Here is a tiny trained network, its code and every weight. The questions are about switching its units off for an input and a class, where a switched-off unit gives its printed mean instead of its output.

import numpy as np


def w(rows, s, z=0):
    codes = np.array(rows[::2]) - 128.0
    scale = np.full(codes.shape[1], s)
    scale[-1] = z or s
    return codes * scale


def norm(h):
    return h / np.sqrt((h * h).mean(-1, keepdims=True) + 1e-5)


def f(y):
    return y / 2 * (1 + np.tanh(0.7978845608 * (y + 0.044715 * y**3)))


def log_softmax(a):
    a = a - a.max(-1, keepdims=True)
    return a - np.log(np.exp(a).sum(-1, keepdims=True))


def net(x, mask):
    res = np.array(x, float).reshape(1, 6) / 4 @ E
    u = 0
    for l in range(3):
        y = f(norm(res) @ A[l][:, :-1].T + A[l][:, -1])
        res = res + np.where(mask[u : u + 5], y, B[l][:, -1]) @ B[l][:, :-1]
        u += 5
    return log_softmax(norm(res)[-1] @ U[:, :-1].T + U[:, -1])


A, B = {}, {}
E = w([
[133,128,128,128,129,126,130],'x0',
[123,130,129,123,123,131,136],'x1',
[127,81,67,2,117,207,10],'x2',
[133,130,127,129,131,129,124],'x3',
[95,249,106,167,81,96,17],'x4',
[154,99,218,180,95,126,71],'x5',
],0.00076)
A[0] = w([
[27,101,106,168,161,137,74,250],'L0N1',
[197,98,68,162,132,121,138,80],'L0N2',
[69,229,87,107,100,52,161,2],'L0N3',
[119,130,7,26,141,154,99,74],'L0N4',
[162,21,183,12,120,134,104,54],'L0N5',
],0.0018,0.00045)
B[0] = w([
[168,147,131,80,137,133,133,183],'L0N1',
[111,176,143,120,68,205,178,117],'L0N2',
[183,136,158,198,240,218,62,132],'L0N3',
[54,77,118,128,117,5,107,251],'L0N4',
[91,81,93,254,151,181,128,253],'L0N5',
],0.0022,0.00056)
A[1] = w([
[163,176,172,172,105,70,109,242],'L1N1',
[161,224,143,157,140,89,139,23],'L1N2',
[160,139,75,95,130,164,241,18],'L1N3',
[53,185,120,136,127,95,157,2],'L1N4',
[146,88,180,162,186,106,255,84],'L1N5',
],0.0027,0.00047)
B[1] = w([
[43,105,128,55,114,79,174,189],'L1N1',
[63,49,140,195,125,158,126,160],'L1N2',
[97,93,136,63,253,69,110,154],'L1N3',
[136,70,110,109,162,150,59,121],'L1N4',
[193,221,86,46,119,136,29,251],'L1N5',
],0.0024,0.0014)
A[2] = w([
[194,151,180,88,77,188,49,191],'L2N1',
[175,34,92,190,132,220,124,125],'L2N2',
[110,42,53,68,145,118,254,1],'L2N3',
[98,191,55,199,180,135,140,175],'L2N4',
[90,145,72,68,75,91,21,12],'L2N5',
],0.0028,0.00056)
B[2] = w([
[192,130,165,173,78,105,239,205],'L2N1',
[100,98,170,142,175,184,214,158],'L2N2',
[98,137,91,184,3,125,91,178],'L2N3',
[130,33,159,105,167,235,67,165],'L2N4',
[189,157,133,105,173,118,185,246],'L2N5',
],0.0032,0.0012)
U = w([
[187,187,44,4,226,65,89,254],'0',
[255,197,197,118,58,50,216,193],'1',
[65,42,4,107,32,136,109,42],'2',
[121,25,168,187,99,203,239,66],'3',
[63,80,168,158,220,219,22,49],'4',
[39,182,219,206,71,43,86,66],'5',
],0.0062,0.00097)

Each question gives the input, the list of numbers given to net, and the class t.
The units are the neurons (one row each of A and B). Each row of codes is followed by its name. A weight is (code - 128) times the scale printed after its matrix; where a second scale follows, it is the last column's (A, B and U).
mask holds one flag per neuron, layer by layer. A switched-off neuron (its flag False) gives its mean, the last column of its row in B, instead of its output. The means were averaged over made-up inputs and are rounded, as every weight is.
A unit's drop is (log p(t) with every unit on - log p(t) with that unit switched off) / (log p(t) with every unit on - log p(t) with every unit switched off).
The circuit of an input: a set's keep is (log p(t) with only the set's units on - log p(t) with every unit switched off) / (log p(t) with every unit on - log p(t) with every unit switched off). Starting from the 12 units with the biggest drops (on a tie, the unit counted first), units are removed one at a time, each time the one whose removal leaves the highest keep (on an exact tie, the one counted first), for as long as the keep stays at least 0.8.
units of the circuit, in order: the units of the circuit, biggest drop first
most important unit: the unit with the biggest drop
top k neurons: the k neurons with the biggest drops, biggest first
k most important neurons of layer l: the k neurons of layer l with the biggest drops, biggest first
input [-4,-8,-4,5,-1,-3], class 0: most important unit : L1N5
input [-3,-7,6,1,7,3], class 1: units of the circuit, in order : (L2N1, L2N5)
input [-6,2,3,1,1,5], class 1: top 3 neurons : (L1N2, L0N3, L2N4)
input [6,-4,1,-2,-4,-3], class 2: top 2 neurons : (L2N3, L0N3)
input [6,2,8,2,1,2], class 1: top 4 neurons : (L1N2, L2N5, L2N1, L1N3)
input [-6,2,-7,8,7,-1], class 4: 2 most important neurons of layer 0 : (L0N3, L0N4)
input [-1,3,-8,4,4,-6], class 4: top 2 neurons : (L2N4, L1N2)
input [-7,7,0,1,6,-2], class 4: units of the circuit, in order : (L0N3, L2N4)
input [2,-6,8,7,-5,-5], class 2: top 3 neurons : (L2N3, L1N5, L0N4)
input [4,0,-1,-5,6,-1], class 4: top 2 neurons : (L1N5, L0N3)
input [0,6,-1,-8,8,-1], class 4: top 4 neurons : (L1N5, L0N3, L2N4, L1N2)
input [-2,-7,4,7,-1,2], class 3: units of the circuit, in order : (L1N5, L2N2)
input [4,8,-8,4,6,0], class 4: top 4 neurons : (L2N4, L0N3, L1N2, L2N1)
input [2,5,8,4,-7,6], class 3: most important unit : L2N2
input [-6,-7,4,-6,-7,-2], class 2: 2 most important neurons of layer 1 : (L1N2, L1N3)
input [0,3,-1,8,-5,4], class 1: 2 most important neurons of layer 1 : (L1N5, L1N2)
input [3,3,0,5,8,0], class 4: top 3 neurons : (L1N5, L0N3, L1N2)
input [-8,-7,-8,-4,1,-7], class 4: top 2 neurons : (L2N4, L1N2)
input [3,7,-8,-3,2,-3], class 4: top 2 neurons : (L1N2, L2N4)
input [-8,-5,-5,8,-8,-3], class 0: most important unit : L1N5
input [-6,-4,-7,3,-7,-3], class 0: units of the circuit, in order : (L1N5, L1N3)
input [-8,2,0,-6,3,-6], class 4: top 3 neurons : (L0N3, L1N5, L2N4)
input [2,-1,8,8,8,3], class 1: 2 most important neurons of layer 1 : (L1N3, L1N5)
